Below are the code and all the weights of a small trained network. Each question names an input and a class and asks about switching units off, where a switched-off unit gives its printed mean instead of its output.

import numpy as np


def w(rows, s, z=0):
    codes = np.array(rows[::2]) - 128.0
    scale = np.full(codes.shape[1], s)
    scale[-1] = z or s
    return codes * scale


def norm(h):
    return h / np.sqrt((h * h).mean(-1, keepdims=True) + 1e-5)


def f(y):
    return np.maximum(y, 0)


def log_softmax(a):
    a = a - a.max(-1, keepdims=True)
    return a - np.log(np.exp(a).sum(-1, keepdims=True))


def net(x, mask):
    res = np.array(x, float).reshape(1, 8) / 4 @ E
    u = 0
    for l in range(2):
        y = f(norm(res) @ A[l][:, :-1].T + A[l][:, -1])
        res = res + np.where(mask[u : u + 4], y, B[l][:, -1]) @ B[l][:, :-1]
        u += 4
    return log_softmax(norm(res)[-1] @ U[:, :-1].T + U[:, -1])


A, B = {}, {}
E = w([
[250,202,203,151,138,48,138],'x0',
[147,155,154,175,156,142,89],'x1',
[119,4,201,60,176,158,174],'x2',
[195,49,138,123,207,155,56],'x3',
[124,150,106,18,166,80,162],'x4',
[158,122,156,165,246,121,177],'x5',
[125,132,127,194,108,219,59],'x6',
[202,65,98,170,71,219,141],'x7',
],0.0036)
A[0] = w([
[110,170,222,51,128,61,176,4],'L0N0',
[212,118,109,108,169,106,254,151],'L0N1',
[154,88,132,202,19,219,57,224],'L0N2',
[113,106,130,89,164,184,29,179],'L0N3',
],0.0057,0.0023)
B[0] = w([
[125,151,121,254,85,108,176,190],'L0N0',
[105,106,118,134,146,185,167,211],'L0N1',
[66,164,137,144,93,95,198,253],'L0N2',
[119,158,45,118,136,86,144,186],'L0N3',
],0.0095,0.0053)
A[1] = w([
[107,110,89,171,72,254,105,123],'L1N0',
[79,45,176,185,56,81,165,251],'L1N1',
[91,38,210,167,219,173,77,103],'L1N2',
[220,127,116,168,119,126,148,77],'L1N3',
],0.0051,0.0023)
B[1] = w([
[83,166,123,192,163,86,134,165],'L1N0',
[53,253,71,120,187,109,109,255],'L1N1',
[177,52,26,28,130,70,138,152],'L1N2',
[177,144,159,141,86,158,144,154],'L1N3',
],0.0079,0.0055)
U = w([
[149,25,95,40,154,110,109,113],'0',
[180,102,229,120,96,85,8,43],'1',
[50,179,111,128,138,104,159,214],'2',
[206,100,200,120,112,181,120,4],'3',
],0.011,0.0035)

Each question gives the input, the list of numbers given to net, and the class t.
The units are the neurons (one row each of A and B). Each row of codes is followed by its name. A weight is (code - 128) times the scale printed after its matrix; where a second scale follows, it is the last column's (A, B and U).
mask holds one flag per neuron, layer by layer. A switched-off neuron (its flag False) gives its mean, the last column of its row in B, instead of its output. The means were averaged over made-up inputs and are rounded, as every weight is.
A unit's drop is (log p(t) with every unit on - log p(t) with that unit switched off) / (log p(t) with every unit on - log p(t) with every unit switched off).
The circuit of an input: a set's keep is (log p(t) with only the set's units on - log p(t) with every unit switched off) / (log p(t) with every unit on - log p(t) with every unit switched off). Starting from all 8 units, units are removed one at a time, each time the one whose removal leaves the highest keep (on an exact tie, the one counted first), for as long as the keep stays at least 0.8.
units of the circuit, in order: the units of the circuit, biggest drop first
top k neurons: the k neurons with the biggest drops, biggest first
k most important neurons of layer l: the k neurons of layer l with the biggest drops, biggest first
drop of u: that unit's drop, to one decimal
input [-8,-8,7,-3,3,6,-4,5], class 0: units of the circuit, in order -> [L0N2 L0N0]
input [3,3,0,4,4,0,7,-5], class 1: units of the circuit, in order -> [L0N2 L1N1]
input [-3,2,5,1,-6,4,-3,-7], class 0: 2 most important neurons of layer 1 -> [L1N2 L1N0]
input [7,6,5,-2,3,8,1,-3], class 3: units of the circuit, in order -> [L0N2 L1N1]
input [8,-8,-2,6,-4,4,-1,-2], class 3: units of the circuit, in order -> [L0N2 L1N3 L1N1]
input [5,2,-6,7,0,6,-2,5], class 3: most important neuron of layer 1 -> [L1N1]
input [-8,-2,8,-2,1,1,-3,0], class 0: 2 most important neurons of layer 0 -> [L0N2 L0N0]
input [8,5,3,1,-3,8,-7,0], class 3: 3 most important neurons of layer 1 -> [L1N3 L1N1 L1N0]
input [-1,2,2,1,6,7,5,8], class 0: units of the circuit, in order -> [L0N0 L1N2]
input [-3,-6,7,3,2,7,2,-8], class 0: units of the circuit, in order -> [L0N2 L1N2]
input [-2,-3,-2,-3,7,7,2,4], class 0: 3 most important neurons of layer 0 -> [L0N2 L0N0 L0N3]
input [5,8,-5,6,-4,0,5,-5], class 1: top 2 neurons -> [L1N1 L0N0]
input [-7,-7,0,0,8,-6,5,-6], class 0: 2 most important neurons of layer 1 -> [L1N1 L1N0]
input [4,0,4,7,-2,-6,5,6], class 2: units of the circuit, in order -> [L0N2]
input [0,4,1,5,-2,6,-7,-7], class 0: top 2 neurons -> [L0N2 L1N2]
input [6,6,3,3,7,3,-3,7], class 3: drop of L1N1 -> 0.2
input [2,5,3,7,-2,6,-3,5], class 0: drop of L1N0 -> 0.0
